Below is a small trained network, with its code and all its weights. Each question gives an input and a class and asks what happens when units are switched off, that is, made to give their printed mean instead of their output.

import numpy as np


def w(rows, s, z=0):
    codes = np.array(rows[::2]) - 128.0
    scale = np.full(codes.shape[1], s)
    scale[-1] = z or s
    return codes * scale


def norm(h):
    return h / np.sqrt((h * h).mean(-1, keepdims=True) + 1e-5)


def f(y):
    return y / 2 * (1 + np.tanh(0.7978845608 * (y + 0.044715 * y**3)))


def log_softmax(a):
    a = a - a.max(-1, keepdims=True)
    return a - np.log(np.exp(a).sum(-1, keepdims=True))


def net(x, mask):
    res = np.array(x, float).reshape(1, 7) / 4 @ E
    u = 0
    for l in range(3):
        y = f(norm(res) @ A[l][:, :-1].T + A[l][:, -1])
        res = res + np.where(mask[u : u + 5], y, B[l][:, -1]) @ B[l][:, :-1]
        u += 5
    return log_softmax(norm(res)[-1] @ U[:, :-1].T + U[:, -1])


A, B = {}, {}
E = w([
[132,126,119,131,118,129,122],'x0',
[125,132,131,136,129,129,125],'x1',
[167,147,89,182,134,41,157],'x2',
[176,180,197,139,44,144,88],'x3',
[203,152,178,160,255,165,17],'x4',
[138,65,173,211,108,137,153],'x5',
[65,62,171,125,134,90,62],'x6',
],0.0087)
A[0] = w([
[77,123,114,110,56,92,149,3],'0.n1',
[175,144,98,162,122,2,117,19],'0.n2',
[128,210,191,126,54,73,89,29],'0.n3',
[109,206,95,34,137,73,79,19],'0.n4',
[56,110,137,133,93,43,20,29],'0.n5',
],0.012,0.0055)
B[0] = w([
[136,151,165,105,79,59,99,234],'0.n1',
[36,153,212,77,134,230,96,223],'0.n2',
[179,10,10,117,126,202,115,243],'0.n3',
[121,70,191,249,102,140,155,233],'0.n4',
[136,102,197,58,201,102,249,254],'0.n5',
],0.016,0.0037)
A[1] = w([
[124,152,89,149,114,213,150,5],'1.n1',
[167,216,107,141,119,169,209,16],'1.n2',
[11,162,158,101,105,254,134,119],'1.n3',
[102,102,158,247,107,170,194,29],'1.n4',
[43,129,51,168,170,151,182,64],'1.n5',
],0.019,0.0031)
B[1] = w([
[121,79,154,81,160,114,139,183],'1.n1',
[96,101,187,100,169,173,255,175],'1.n2',
[200,174,155,28,93,78,68,255],'1.n3',
[104,112,216,215,85,90,77,227],'1.n4',
[100,80,34,108,150,113,64,176],'1.n5',
],0.016,0.0097)
A[2] = w([
[183,93,106,141,62,247,128,165],'2.n1',
[81,181,65,120,25,105,185,11],'2.n2',
[55,144,30,143,183,114,54,110],'2.n3',
[88,116,121,93,35,100,132,1],'2.n4',
[169,250,138,191,247,196,74,93],'2.n5',
],0.018,0.0019)
B[2] = w([
[139,53,61,134,147,77,102,213],'2.n1',
[129,221,83,184,159,134,152,200],'2.n2',
[213,51,98,143,89,169,149,193],'2.n3',
[135,189,93,157,183,147,115,253],'2.n4',
[111,255,58,168,92,116,190,232],'2.n5',
],0.02,0.0067)
U = w([
[124,254,51,192,124,125,187,111],'0',
[148,116,140,134,147,95,148,254],'1',
[172,163,166,37,128,113,65,99],'2',
[164,13,20,143,132,156,111,82],'3',
[36,85,191,75,205,128,240,95],'4',
[85,112,202,241,95,115,80,86],'5',
],0.0087,0.0081)

Each question gives the input, the list of numbers given to net, and the class t.
The units are the neurons (one row each of A and B). Each row of codes is followed by its name. A weight is (code - 128) times the scale printed after its matrix; where a second scale follows, it is the last column's (A, B and U).
mask holds one flag per neuron, layer by layer. A switched-off neuron (its flag False) gives its mean, the last column of its row in B, instead of its output. The means were averaged over made-up inputs and are rounded, as every weight is.
A unit's drop is (log p(t) with every unit on - log p(t) with that unit switched off) / (log p(t) with every unit on - log p(t) with every unit switched off).
The circuit of an input: a set's keep is (log p(t) with only the set's units on - log p(t) with every unit switched off) / (log p(t) with every unit on - log p(t) with every unit switched off). Starting from the 12 units with the biggest drops (on a tie, the unit counted first), units are removed one at a time, each time the one whose removal leaves the highest keep (on an exact tie, the one counted first), for as long as the keep stays at least 0.8.
circuit, biggest first: the units of the circuit, biggest drop first
unit that matters most: the unit with the biggest drop
k most important neurons: the k neurons with the biggest drops, biggest first
k most important neurons of layer l: the k neurons of layer l with the biggest drops, biggest first
input [7,-8,0,2,-8,-7,8], class 0: unit that matters most : 0.n1
input [-1,-4,1,3,4,0,3], class 0: circuit, biggest first : (1.n3; 1.n4)
input [3,-6,4,8,8,7,-8], class 0: 2 most important neurons : (2.n5; 0.n4)
input [-6,-2,1,6,-2,-4,-7], class 4: 2 most important neurons : (1.n2; 1.n1)
input [7,8,-5,-2,6,-4,8], class 4: circuit, biggest first : (0.n5; 0.n2; 1.n3)
input [-2,0,0,4,2,-4,0], class 3: 2 most important neurons : (0.n3; 2.n1)
input [-4,-5,-2,6,-4,3,-6], class 3: 3 most important neurons : (0.n3; 0.n2; 2.n1)
input [5,8,2,1,4,-7,8], class 4: 2 most important neurons : (0.n5; 1.n3)
input [5,-6,1,8,0,7,-2], class 3: 2 most important neurons of layer 0 : (0.n3; 0.n4)
input [-2,5,0,6,8,7,6], class 0: circuit, biggest first : (2.n5; 0.n4; 1.n3; 1.n4)
input [3,7,2,-3,-3,3,5], class 4: 2 most important neurons of layer 1 : (1.n3; 1.n4)
input [4,-5,7,7,-2,-7,-6], class 2: 2 most important neurons : (0.n2; 1.n3)
input [3,4,-7,-3,-4,6,-5], class 2: 2 most important neurons : (1.n3; 0.n4)
input [-1,-5,5,-1,-1,-3,-7], class 4: circuit, biggest first : (1.n2)
input [5,-6,-4,-1,1,2,6], class 4: 3 most important neurons : (0.n5; 0.n2; 1.n3)
input [-1,1,2,2,6,-8,-7], class 5: circuit, biggest first : (0.n4; 1.n4)
input [0,-5,-3,-8,-7,-8,2], class 3: 3 most important neurons : (1.n5; 2.n3; 0.n2)
input [-4,-4,-7,8,0,6,2], class 3: 4 most important neurons : (0.n3; 0.n2; 2.n1; 0.n4)
input [7,-7,-4,-6,3,8,1], class 5: 3 most important neurons : (1.n4; 0.n3; 0.n2)
input [1,1,6,7,-1,-5,3], class 3: circuit, biggest first : (0.n3)
input [3,3,8,5,4,-4,3], class 2: circuit, biggest first : (0.n2; 1.n3)
